m =
[[  86.41    3.49   51.40  -25.76   10.83   55.70   58.95   66.58   63.06]
 [ -29.59   -0.39   46.27  -43.64  111.10  124.44  -32.85   84.19   69.64]
 [ -26.37   -0.86   69.59  -36.00   96.83   98.59  -17.06   65.10   38.74]
 [ 126.00  213.94 -219.82   93.32 -173.37 -188.82   42.18   97.86  -30.70]
 [ 147.54  173.94 -231.03  107.40 -131.25 -203.84   40.28   87.82  -68.01]
 [-102.25 -162.29  268.30  -57.36  220.01  246.02    8.67  -36.41
   115.25]]
Find the 3rd smallest entry.
Answer: -203.84
The largest entry -> 268.30
The entry just left of 38.74 -> 65.10
The first entry in reading order -> 86.41
Find the entry just left of 65.10.
Answer: -17.06
The entry just left of 107.40: -231.03
The third entry in reading order: 51.40
The entry just left of 173.94: 147.54
The entry just left of 93.32 is -219.82
Find the entry just left of 213.94.
Answer: 126.00
Find the entry just left of 69.64.
Answer: 84.19
Find the second largest entry.
Answer: 246.02

W =
[[ 222.256  172.945   84.084  121.024  134.175  127.645]
 [  85.740   41.619  155.116   13.476   99.884  137.215]
 [ 239.980  201.989  162.217  223.966  167.097  190.660]
 [ -14.570  133.516  200.414  119.396  130.958  195.442]
 [ 228.474  201.134  106.047  114.582  169.408   42.621]
 [  12.259  179.212  123.114  119.853  197.669  155.214]
 [-233.798  109.623  207.550   56.235  273.615  -13.575]
 [  91.700  146.176  188.603  238.752  260.239  190.517]
 [ 132.894  139.600  169.545  138.425  176.837   16.552]]
Read off the last entry in the row that holds the smallest entry.
-13.575
The 1st entry, reading row by row is 222.256
Read off the entry directly above 201.989.
41.619
Read off the entry directly below 130.958.
169.408
Read off the last entry, reading row by row.
16.552
Read off the entry directly above the largest entry.
197.669
The largest entry in the last row -> 176.837
The top-right entry -> 127.645
Read off the entry just left of 114.582.
106.047
Read off the smallest entry in the first row.
84.084
The entry directly below 197.669: 273.615
Read off the first entry of the smallest entry's row.
-233.798
The entry just right of 238.752 -> 260.239
Read off the bottom entry of the column that holds the smallest entry.
132.894
The 3rd entry on the diagonal from the top-right corner -> 223.966
The entry directly above 41.619 -> 172.945
Read off the fourth entry, reading row by row.
121.024
Read off the entry just left of the largest entry.
56.235
The fifth entry in reading order: 134.175
Read off the entry just right of 197.669.
155.214
Read off the entry just left of 133.516.
-14.570
The entry just right of 239.980 is 201.989
The entry directly below -233.798 -> 91.700
Read off the entry directly below 190.660.
195.442
Read off the entry directly below -13.575.
190.517
Read off the entry just right of 188.603.
238.752
The largest entry in the first column is 239.980

[[ -1  19   2  -7 -29  23]
 [ -4  13  -8  -4 -11  -3]
 [ 47  20  -5 -17 -77  34]
 [  3  -5   6   3   8  16]]
Find the entry in the bottom-right corner.
Answer: 16
The entry directly below -3 -> 34
The entry just right of -17 is -77
The second smallest entry -> -29
The entry directly below the smallest entry -> 8
Find the smallest entry in the last row.
Answer: -5
Find the third smallest entry.
Answer: -17
The entry in the top-left corner: -1
The largest entry in the first row -> 23
The entry just left of -29 -> -7
The maximum -> 47

[[ 15  57 -24  24  13 -43  24 -28  37  20  -7]
 [  3  -6  -1  27  41 -14 -15 -60  42 -46 -12]
 [ 16  48 -26  29  19 -42  22 -19  33  18  -3]
 [ 10  -6   0  24  53  -8 -13 -57  32 -53 -17]
 [ 31  57 -30  22  20 -43  25 -14  45  12  -3]]
Rows and columns are numbered from 0.
The entry in row 2 and column 0 -> 16
The entry just right of the smallest entry -> 42
Find the entry just left of 0.
-6
Find the entry at row 0, column 1.
57
Find the entry in the top-right corner.
-7
The entry directly above -17: -3
The entry in row 0 and column 0 -> 15
The entry in row 1 and column 0 is 3
The entry directly above the smallest entry is -28
Find the entry just right of 27.
41
The entry just right of -57 is 32
Find the entry in row 0 and column 2.
-24
Find the bottom-right entry.
-3
The entry directly below 32 -> 45
The entry just right of -26: 29
Find the median entry.
10
Find the entry just left of -1.
-6
Find the entry just left of the smallest entry.
-15
The entry just right of the centre entry -> 22
Find the entry directly above the centre entry.
-14
Find the entry directly below 18.
-53
Find the entry in row 1 and column 2.
-1

a = [ -5 -19  11 -16 -27 -26 -21  23  72  33]
Report the entry just right of -21.
23
The entry just right of 72 is 33

Questions about the array below.
1) Read off the entry just right of 123.3.
2) Read off the entry just left of -131.9.
3) Read off the entry just right of 5.5.
[[-101.1, -178.3, -74.5, -168.8], [5.5, 18.3, 24.1, 112.5], [148.3, 82.7, -155.7, 13.6], [45.1, -17.1, -143.0, -116.0], [-38.9, 82.8, 51.7, -42.4], [-74.9, 117.4, -69.0, -37.8], [-70.6, 103.0, -122.1, 120.6], [-152.1, 76.5, -188.0, 23.5], [98.1, 136.4, 123.3, -184.3], [-74.2, -25.7, 66.9, -131.9], [196.3, -53.4, -148.3, 152.2]]
1) -184.3
2) 66.9
3) 18.3

B =
17  30  63  62  22  14  26  72  30  25  65  69
58  45  23  39  52  63  49  28  45  63  36  24
52  53  56  53  52  53  53  57  51  54  49  56
79  75  39  22  78  78  77  21  74  53  25  25
Find the smallest entry in the first row.
14
Find the last entry, reading row by row.
25
Find the top-right entry.
69
Find the top entry of the column that holds the largest entry.
17
Find the 2nd entry from the end, reading row by row.
25
Find the third entry on the diagonal from the top-right corner.
54
The third entry in reading order -> 63
The bottom entry of the column that holds the largest entry is 79
The entry directly above the largest entry is 52

Questions about the matrix below. Counting starts at 0.
1) The entry in row 0 and column 0?
2) The top entry of the column that holds the smallest entry?
3) The entry directly above the largest entry?
4) The entry in row 2 and column 0?
5) The entry in row 2 and column 1?
6) The entry in the top-right corner?
7) The entry at row 0, column 2?
8) The entry in the bottom-right corner?
[[ 11  20  52  -1  10 -52 -22  27]
 [  5  33  28  51  23 -28  -6   2]
 [  0  14   9  40  -3 -26 -10  -4]
 [ 13  25  52  -6  29 -32  -9  27]
 [-13 -20 -38  41 -56 -19 -17 -27]
 [-13 -12 -40  40 -29   9   1 -30]
 [ 12  33  43  12  43 -15   2  18]
 [ -1  15  10  42  -4 -28 -11  -5]
 [ 11  16  48 -12  11 -41 -16  28]
 [ -9   6 -20  64 -19 -15  -8 -24]
 [  0  -4   6   8 -21 -27 -16   2]]
1) 11
2) 10
3) -12
4) 0
5) 14
6) 27
7) 52
8) 2

Questions about the grid below.
1) What is the entry just right of the centre entry?
2) What is the smallest entry?
3) What is the entry just right of 144?
4) What is the entry just right of the smallest entry?
array([[173, 136, 111, 109,  85, 135, 108, 100, 141, 120, 117,  94, 119,
         86,  86],
       [172, 112, 105, 213, 120, 136, 129, 132, 143, 115, 117, 101,  79,
        176, 149],
       [ 98, 122, 131,   7, 196, 117,  69, 131, 111, 127, 120, 120, 112,
        140, 122],
       [ 51, 120,  76, 103, 110, 120, 124, 121, 139, 111, 129, 140, 135,
        117, 101],
       [138, 109,  94, 144, 112, 121, 114, 118, 125,  90, 117, 102, 134,
        160, 113],
       [153, 107, 108, 110,  94, 119, 159, 169, 112, 107, 107, 139,  34,
        118,  67],
       [135, 118, 100, 208, 130, 107, 115, 116, 129, 128, 129, 157,  82,
        128,  87],
       [119, 114,  74, 146, 104, 119, 137, 123, 125, 114, 104, 131,  60,
        129, 131],
       [ 93, 132, 134, 104,  93, 112, 108, 100, 103, 130, 107, 155,  73,
        154, 102]])
1) 125
2) 7
3) 112
4) 196

Read these off the array that follows. Counting starts at 0.
1) Read off the entry in the bottom-right corner.
2) Read off the entry just left of -75.
3) Read off the entry directly below -33.
4) Read off the top entry of the column that holds the smallest entry.
5) Read off the entry in row 1 and column 0.
6) Read off the entry just left of the smallest entry.
7) Read off the entry in row 1 and column 1.
8) Read off the entry in the top-right corner.
[[ 55  33 -56   4  12 -79 -33  50 -81 -78]
 [ 20 -49  54 -32 -37  32 -48 -26  28  39]
 [  9  69 -75  41  45 -63  52  22 -54 -50]
 [ 13 -49  49 -41 -47  17 -63   8  36  68]
 [ -6 -61  65 -54 -50  50 -38   6  36  54]]
1) 54
2) 69
3) -48
4) -81
5) 20
6) 50
7) -49
8) -78
